[[ 2.79 -4.24 -0.65 -2.29  2.69 -1.51 -5.30 -2.37 -3.48 -1.60 -5.19]
 [ 0.39  0.36 -3.57 -5.41  5.25  3.28 -1.72 -6.29  0.72 -4.37 -0.78]
 [-2.96 -3.29 -2.74 -2.67  1.84  0.02 -0.56 -3.26 -2.48 -4.21  0.12]]
|
[[-4.24 -0.65 -2.29  2.69 -1.51 -5.30 -2.37 -3.48 -1.60 -5.19  2.79]
 [ 0.36 -3.57 -5.41  5.25  3.28 -1.72 -6.29  0.72 -4.37 -0.78  0.39]
 [-3.29 -2.74 -2.67  1.84  0.02 -0.56 -3.26 -2.48 -4.21  0.12 -2.96]]

[[-4.44 -2.67  0.20]
 [-2.77  0.35  0.04]
 [ 2.36 -4.25  1.09]
 [ 4.64  2.18  0.90]
 [ 3.55  2.31 -3.03]
 [ 2.81  4.61  4.48]
 [ 2.80 -3.68  3.00]
 [ 2.58  2.32 -1.86]]
|
[[-2.67  0.20 -4.44]
 [ 0.35  0.04 -2.77]
 [-4.25  1.09  2.36]
 [ 2.18  0.90  4.64]
 [ 2.31 -3.03  3.55]
 [ 4.61  4.48  2.81]
 [-3.68  3.00  2.80]
 [ 2.32 -1.86  2.58]]

[[ 0.86 -4.26  3.92 -1.57  2.27 -3.99  2.08 -1.51  0.53  0.19  3.56 -0.91
  -3.38  1.20]
 [-0.70 -3.06  4.39 -0.73  2.41 -4.54  1.17 -2.78  2.00 -0.29  3.93 -0.54
   0.50  0.00]
 [-1.72 -2.56  3.12 -1.02  2.03 -2.92 -0.20  0.81 -0.19  1.55  1.28  0.58
  -3.04  0.33]]
|
[[-4.26  3.92 -1.57  2.27 -3.99  2.08 -1.51  0.53  0.19  3.56 -0.91 -3.38
   1.20  0.86]
 [-3.06  4.39 -0.73  2.41 -4.54  1.17 -2.78  2.00 -0.29  3.93 -0.54  0.50
   0.00 -0.70]
 [-2.56  3.12 -1.02  2.03 -2.92 -0.20  0.81 -0.19  1.55  1.28  0.58 -3.04
   0.33 -1.72]]

[[-1.33  4.53 -2.25  0.36 -4.21  4.11 -4.83  2.97  3.26 -5.94  3.56  4.88
   2.07  0.49  3.70  2.15]
 [-0.01  5.64  1.93  1.22  0.90  6.14  2.53  3.62  4.32  1.86 -5.90  5.15
   0.26 -0.71  1.61 -0.22]
 [ 0.67 -3.54  2.33 -6.30  2.69 -3.64  3.28  3.39 -3.09  3.65  4.53 -1.83
   3.95 -4.79  1.46  3.81]]
|
[[ 4.53 -2.25  0.36 -4.21  4.11 -4.83  2.97  3.26 -5.94  3.56  4.88  2.07
   0.49  3.70  2.15 -1.33]
 [ 5.64  1.93  1.22  0.90  6.14  2.53  3.62  4.32  1.86 -5.90  5.15  0.26
  -0.71  1.61 -0.22 -0.01]
 [-3.54  2.33 -6.30  2.69 -3.64  3.28  3.39 -3.09  3.65  4.53 -1.83  3.95
  -4.79  1.46  3.81  0.67]]

[[-0.87  3.79  2.13  2.42  3.00 -4.54  3.31 -0.42 -0.74  5.37  4.58]
 [ 2.18  0.92 -4.54 -1.04 -3.97 -2.58  0.84 -1.24  0.97 -3.24 -2.73]
 [ 4.07 -2.89 -4.99 -2.85 -5.71 -1.19 -0.90 -3.21 -1.30 -5.36  0.92]]
|
[[ 3.79  2.13  2.42  3.00 -4.54  3.31 -0.42 -0.74  5.37  4.58 -0.87]
 [ 0.92 -4.54 -1.04 -3.97 -2.58  0.84 -1.24  0.97 -3.24 -2.73  2.18]
 [-2.89 -4.99 -2.85 -5.71 -1.19 -0.90 -3.21 -1.30 -5.36  0.92  4.07]]

[[-0.44  3.46 -3.75 -1.49  4.60 -3.86  0.89 -2.96]
 [-4.45  1.68 -0.39  0.98 -0.21  0.92 -1.31  3.34]]
|
[[ 3.46 -3.75 -1.49  4.60 -3.86  0.89 -2.96 -0.44]
 [ 1.68 -0.39  0.98 -0.21  0.92 -1.31  3.34 -4.45]]

[[ 0.12  0.93  4.74]
 [ 3.03 -0.09 -2.44]
 [-3.73  2.86  1.09]
 [ 2.44 -2.89  1.59]
 [-1.05  1.24 -6.17]
 [ 0.60 -0.96  1.95]]
|
[[ 0.93  4.74  0.12]
 [-0.09 -2.44  3.03]
 [ 2.86  1.09 -3.73]
 [-2.89  1.59  2.44]
 [ 1.24 -6.17 -1.05]
 [-0.96  1.95  0.60]]

[[-0.12 -4.42 -4.97 -2.69  0.87  0.75  2.69 -2.78  1.83]
 [ 3.39  2.44  3.32 -0.74  3.61  3.77  2.84 -1.48 -1.97]
 [ 4.92 -1.45 -0.81 -2.99  4.01  3.54 -3.51 -0.25  0.39]
 [-0.93  2.10  1.90  2.69 -1.99 -1.58 -2.68  2.48 -0.52]
 [ 1.65  2.27  3.02  0.18  0.08  0.71 -2.31  0.24 -2.95]
 [-0.52  0.24 -1.07  0.77  0.82  1.07 -1.44  1.64  2.39]
 [-1.06  1.82  3.13 -3.21 -0.94 -1.26 -1.88  3.19  4.43]]
|
[[-4.42 -4.97 -2.69  0.87  0.75  2.69 -2.78  1.83 -0.12]
 [ 2.44  3.32 -0.74  3.61  3.77  2.84 -1.48 -1.97  3.39]
 [-1.45 -0.81 -2.99  4.01  3.54 -3.51 -0.25  0.39  4.92]
 [ 2.10  1.90  2.69 -1.99 -1.58 -2.68  2.48 -0.52 -0.93]
 [ 2.27  3.02  0.18  0.08  0.71 -2.31  0.24 -2.95  1.65]
 [ 0.24 -1.07  0.77  0.82  1.07 -1.44  1.64  2.39 -0.52]
 [ 1.82  3.13 -3.21 -0.94 -1.26 -1.88  3.19  4.43 -1.06]]
